Here is a tiny trained network, its code and every weight. The questions are about switching its units off for an input and a class, where a switched-off unit gives its printed mean instead of its output.

import numpy as np


def w(rows, s, z=0):
    codes = np.array(rows[::2]) - 128.0
    scale = np.full(codes.shape[1], s)
    scale[-1] = z or s
    return codes * scale


def norm(h):
    return h / np.sqrt((h * h).mean(-1, keepdims=True) + 1e-5)


def f(y):
    return y / 2 * (1 + np.tanh(0.7978845608 * (y + 0.044715 * y**3)))


def log_softmax(a):
    a = a - a.max(-1, keepdims=True)
    return a - np.log(np.exp(a).sum(-1, keepdims=True))


def net(x, mask):
    res = np.array(x, float).reshape(1, 2) / 4 @ E
    u = 0
    for l in range(2):
        y = f(norm(res) @ A[l][:, :-1].T + A[l][:, -1])
        res = res + np.where(mask[u : u + 7], y, B[l][:, -1]) @ B[l][:, :-1]
        u += 7
    return log_softmax(norm(res)[-1] @ U[:, :-1].T + U[:, -1])


A, B = {}, {}
E = w([
[254,166,76,74,143,101,111,211,100,83,46,198],'x0',
[160,33,173,172,39,101,181,164,143,134,71,193],'x1',
],0.0038)
A[0] = w([
[189,155,78,105,148,98,121,157,146,87,75,143,148],'0.n0',
[168,221,1,40,196,141,78,166,132,71,98,145,68],'0.n1',
[113,123,96,117,134,125,103,126,107,124,105,98,4],'0.n2',
[46,154,140,150,169,128,146,72,150,142,216,58,131],'0.n3',
[115,117,126,129,121,183,146,105,138,139,124,137,113],'0.n4',
[93,138,96,101,162,180,71,102,131,167,187,56,195],'0.n5',
[186,182,18,49,190,97,76,143,70,71,125,133,88],'0.n6',
],0.0057,0.0021)
B[0] = w([
[138,103,143,130,208,220,138,151,52,111,186,131,208],'0.n0',
[170,211,254,164,171,90,21,182,148,149,119,91,255],'0.n1',
[130,112,135,152,135,190,204,60,127,131,196,177,121],'0.n2',
[106,139,85,127,168,178,108,154,66,153,127,86,235],'0.n3',
[139,141,139,92,173,123,54,132,121,102,117,114,133],'0.n4',
[121,66,72,128,106,141,240,89,104,120,156,168,212],'0.n5',
[148,174,219,101,149,87,75,143,194,90,94,132,242],'0.n6',
],0.0071,0.0086)
A[1] = w([
[142,118,176,146,91,37,142,85,204,104,104,172,10],'1.n0',
[157,69,104,117,166,195,170,166,78,95,135,169,99],'1.n1',
[93,149,109,136,164,184,109,76,120,133,226,81,41],'1.n2',
[142,144,113,125,127,90,89,179,119,134,53,109,174],'1.n3',
[100,150,181,122,144,114,99,102,174,126,178,61,69],'1.n4',
[159,171,176,92,126,78,61,103,168,145,158,141,95],'1.n5',
[73,137,85,122,145,184,125,46,135,149,254,93,2],'1.n6',
],0.0071,0.00086)
B[1] = w([
[173,216,79,31,191,115,121,58,75,63,150,121,168],'1.n0',
[99,96,37,181,85,126,211,70,217,113,70,176,240],'1.n1',
[198,204,22,85,107,125,164,159,130,170,205,181,227],'1.n2',
[50,105,166,121,43,75,99,125,166,158,185,132,184],'1.n3',
[146,62,87,221,122,182,160,169,204,130,45,186,186],'1.n4',
[120,73,180,111,147,201,235,148,19,75,186,157,219],'1.n5',
[166,254,99,41,178,91,118,211,117,146,218,122,254],'1.n6',
],0.0052,0.0062)
U = w([
[143,80,53,169,94,135,188,125,170,95,82,190,134],'0',
[76,92,124,182,80,133,103,175,162,193,157,104,80],'1',
[139,149,125,44,104,74,118,65,101,77,141,134,144],'2',
[146,135,227,148,170,149,88,169,123,90,125,140,192],'3',
[126,183,4,101,158,151,169,148,106,162,166,107,135],'4',
[80,71,170,162,105,114,90,63,132,108,57,76,2],'5',
],0.015,0.003)

Each question gives the input, the list of numbers given to net, and the class t.
The units are the neurons (one row each of A and B). Each row of codes is followed by its name. A weight is (code - 128) times the scale printed after its matrix; where a second scale follows, it is the last column's (A, B and U).
mask holds one flag per neuron, layer by layer. A switched-off neuron (its flag False) gives its mean, the last column of its row in B, instead of its output. The means were averaged over made-up inputs and are rounded, as every weight is.
A unit's drop is (log p(t) with every unit on - log p(t) with that unit switched off) / (log p(t) with every unit on - log p(t) with every unit switched off).
The circuit of an input: a set's keep is (log p(t) with only the set's units on - log p(t) with every unit switched off) / (log p(t) with every unit on - log p(t) with every unit switched off). Starting from the 12 units with the biggest drops (on a tie, the unit counted first), units are removed one at a time, each time the one whose removal leaves the highest keep (on an exact tie, the one counted first), for as long as the keep stays at least 0.8.
units of the circuit, in order: the units of the circuit, biggest drop first
unit that matters most: the unit with the biggest drop
k most important neurons: the k neurons with the biggest drops, biggest first
top k neurons in layer l: the k neurons of layer l with the biggest drops, biggest first
drop when u is switched off: that unit's drop, to one decimal
input [-7,7], class 1: unit that matters most => 0.n6
input [-4,4], class 1: top 4 neurons in layer 0 => [0.n0, 0.n5, 0.n6, 0.n1]
input [3,3], class 0: units of the circuit, in order => [0.n1, 1.n1]
input [-1,8], class 2: units of the circuit, in order => [0.n0, 1.n0]
input [-2,4], class 2: units of the circuit, in order => [0.n0, 0.n3, 1.n0]
input [0,6], class 2: 3 most important neurons => [0.n0, 0.n3, 0.n5]
input [2,8], class 0: 2 most important neurons => [0.n1, 0.n6]
input [-1,6], class 2: 3 most important neurons => [0.n0, 0.n3, 0.n1]
input [1,1], class 0: units of the circuit, in order => [0.n1, 1.n6]
input [-8,8], class 1: top 4 neurons in layer 0 => [0.n6, 0.n1, 0.n0, 0.n5]
input [2,2], class 0: 2 most important neurons => [0.n1, 1.n1]
input [-3,3], class 1: 3 most important neurons => [0.n0, 0.n5, 0.n6]
input [-7,6], class 1: top 4 neurons in layer 0 => [0.n0, 0.n5, 0.n6, 0.n2]
input [2,6], class 0: units of the circuit, in order => [0.n1]
input [-4,6], class 2: 4 most important neurons => [0.n0, 0.n3, 0.n1, 1.n0]
input [-8,6], class 4: 2 most important neurons => [0.n1, 0.n6]
input [1,6], class 0: 2 most important neurons => [0.n1, 0.n6]
input [3,7], class 0: drop when 0.n1 is switched off => 1.6
input [-3,-1], class 4: drop when 0.n4 is switched off => 0.0
input [-3,7], class 2: drop when 0.n3 is switched off => 1.0
input [-6,7], class 5: drop when 1.n6 is switched off => 0.4
input [-3,8], class 2: top neuron in layer 1 => [1.n0]
